Here is a tiny trained network, its code and every weight. The questions are about switching its units off for an input and a class, where a switched-off unit gives its printed mean instead of its output.

import numpy as np


def w(rows, s, z=0):
    codes = np.array(rows[::2]) - 128.0
    scale = np.full(codes.shape[1], s)
    scale[-1] = z or s
    return codes * scale


def norm(h):
    return h / np.sqrt((h * h).mean(-1, keepdims=True) + 1e-5)


def f(y):
    return y / 2 * (1 + np.tanh(0.7978845608 * (y + 0.044715 * y**3)))


def log_softmax(a):
    a = a - a.max(-1, keepdims=True)
    return a - np.log(np.exp(a).sum(-1, keepdims=True))


def net(x, mask):
    res = np.array(x, float).reshape(1, 7) / 4 @ E
    u = 0
    for l in range(4):
        y = f(norm(res) @ A[l][:, :-1].T + A[l][:, -1])
        res = res + np.where(mask[u : u + 4], y, B[l][:, -1]) @ B[l][:, :-1]
        u += 4
    return log_softmax(norm(res)[-1] @ U[:, :-1].T + U[:, -1])


A, B = {}, {}
E = w([
[186,162,2,223,133,141,194],'x0',
[86,112,89,107,181,250,96],'x1',
[65,153,109,242,105,91,65],'x2',
[148,72,128,68,52,213,122],'x3',
[151,66,196,201,178,116,33],'x4',
[124,150,35,136,168,125,167],'x5',
[87,23,114,93,101,116,62],'x6',
],0.004)
A[0] = w([
[146,134,110,79,212,226,176,95],'L0N1',
[86,35,111,53,64,138,45,168],'L0N2',
[176,52,122,253,208,143,82,144],'L0N3',
[163,61,139,206,217,93,66,1],'L0N4',
],0.0072,0.0054)
B[0] = w([
[153,105,34,135,68,255,65,174],'L0N1',
[27,131,115,101,47,123,165,254],'L0N2',
[134,15,131,154,106,185,161,246],'L0N3',
[146,35,79,211,189,161,219,162],'L0N4',
],0.0067,0.0051)
A[1] = w([
[125,122,173,200,176,117,241,3],'L1N1',
[148,186,130,179,111,90,170,50],'L1N2',
[68,110,174,174,111,131,2,146],'L1N3',
[173,58,54,161,211,118,106,1],'L1N4',
],0.0069,0.0018)
B[1] = w([
[162,154,92,149,105,2,102,214],'L1N1',
[87,101,95,189,102,101,171,171],'L1N2',
[57,163,164,77,189,105,43,252],'L1N3',
[136,79,188,149,216,149,131,205],'L1N4',
],0.0083,0.0026)
A[2] = w([
[51,62,122,165,93,120,1,106],'L2N1',
[160,107,156,198,243,88,111,64],'L2N2',
[141,77,75,196,38,184,51,129],'L2N3',
[125,142,229,47,152,72,148,6],'L2N4',
],0.0065,0.0022)
B[2] = w([
[47,106,160,109,170,181,144,253],'L2N1',
[125,67,143,186,145,162,45,199],'L2N2',
[183,161,159,79,89,167,254,218],'L2N3',
[230,145,220,150,229,71,107,157],'L2N4',
],0.0083,0.0041)
A[3] = w([
[254,106,82,128,92,193,119,105],'L3N1',
[185,168,81,90,230,45,114,97],'L3N2',
[216,179,136,76,117,138,199,9],'L3N3',
[105,145,122,62,63,86,191,104],'L3N4',
],0.0079,0.0015)
B[3] = w([
[111,207,125,34,125,204,112,254],'L3N1',
[63,58,144,191,73,254,140,163],'L3N2',
[196,153,139,123,240,60,26,201],'L3N3',
[105,47,152,132,147,125,189,253],'L3N4',
],0.0078,0.0028)
U = w([
[27,31,127,94,79,227,203,238],'0',
[211,70,195,247,236,41,69,160],'1',
[198,121,143,64,121,43,158,3],'2',
[50,195,232,14,205,63,18,73],'3',
[163,216,16,230,25,2,201,67],'4',
[241,244,30,69,100,236,156,156],'5',
],0.012,0.0053)

Each question gives the input, the list of numbers given to net, and the class t.
The units are the neurons (one row each of A and B). Each row of codes is followed by its name. A weight is (code - 128) times the scale printed after its matrix; where a second scale follows, it is the last column's (A, B and U).
mask holds one flag per neuron, layer by layer. A switched-off neuron (its flag False) gives its mean, the last column of its row in B, instead of its output. The means were averaged over made-up inputs and are rounded, as every weight is.
A unit's drop is (log p(t) with every unit on - log p(t) with that unit switched off) / (log p(t) with every unit on - log p(t) with every unit switched off).
The circuit of an input: a set's keep is (log p(t) with only the set's units on - log p(t) with every unit switched off) / (log p(t) with every unit on - log p(t) with every unit switched off). Starting from the 12 units with the biggest drops (on a tie, the unit counted first), units are removed one at a time, each time the one whose removal leaves the highest keep (on an exact tie, the one counted first), for as long as the keep stays at least 0.8.
units of the circuit, in order: the units of the circuit, biggest drop first
top k neurons: the k neurons with the biggest drops, biggest first
top k neurons in layer l: the k neurons of layer l with the biggest drops, biggest first
drop when u is switched off: that unit's drop, to one decimal
input [-6,2,-4,0,-7,-7,-3], class 3: top 4 neurons => L0N3, L2N4, L3N3, L2N1
input [-7,-7,4,0,-8,4,-4], class 1: units of the circuit, in order => L0N2, L2N4
input [-2,-1,5,2,-1,-5,-1], class 3: units of the circuit, in order => L1N3
input [-1,-6,7,3,0,-5,4], class 3: top 2 neurons in layer 1 => L1N3, L1N2
input [6,8,2,4,4,-5,-5], class 5: units of the circuit, in order => L2N3, L3N1
input [-4,-3,-4,8,-7,8,-2], class 5: units of the circuit, in order => L2N1, L3N3
input [-7,-4,-7,5,-7,4,-1], class 3: units of the circuit, in order => L3N3, L2N4
input [5,0,7,-2,0,4,2], class 1: top 2 neurons => L0N2, L1N4
input [-8,6,5,-7,4,-1,-7], class 1: top 2 neurons => L0N2, L0N4
input [5,5,8,0,-8,3,5], class 5: top 2 neurons => L0N2, L1N3
input [4,-5,-6,-2,-5,-7,2], class 1: top 2 neurons => L3N3, L0N1
input [5,-8,-3,2,1,7,3], class 4: top 3 neurons => L0N1, L1N2, L1N3
input [1,6,-1,-6,3,-6,-2], class 1: top 2 neurons in layer 2 => L2N2, L2N1
input [-8,1,-4,-8,5,-6,-5], class 1: top neuron in layer 3 => L3N1
input [1,6,8,-2,3,-4,-2], class 1: top 4 neurons => L0N2, L0N1, L1N4, L0N4
input [-2,-6,3,-4,-8,-7,0], class 4: top 3 neurons in layer 1 => L1N2, L1N3, L1N4
input [2,-5,-2,8,4,4,-8], class 5: top 2 neurons => L3N1, L1N3
input [-3,-3,1,2,-3,-8,-5], class 1: drop when L2N4 is switched off => 0.2
input [-4,6,6,0,-8,2,-5], class 5: drop when L0N2 is switched off => 0.3
input [-4,-6,8,4,3,-8,-6], class 3: units of the circuit, in order => L1N3
input [-6,-5,0,4,5,-3,1], class 3: drop when L2N1 is switched off => 0.0
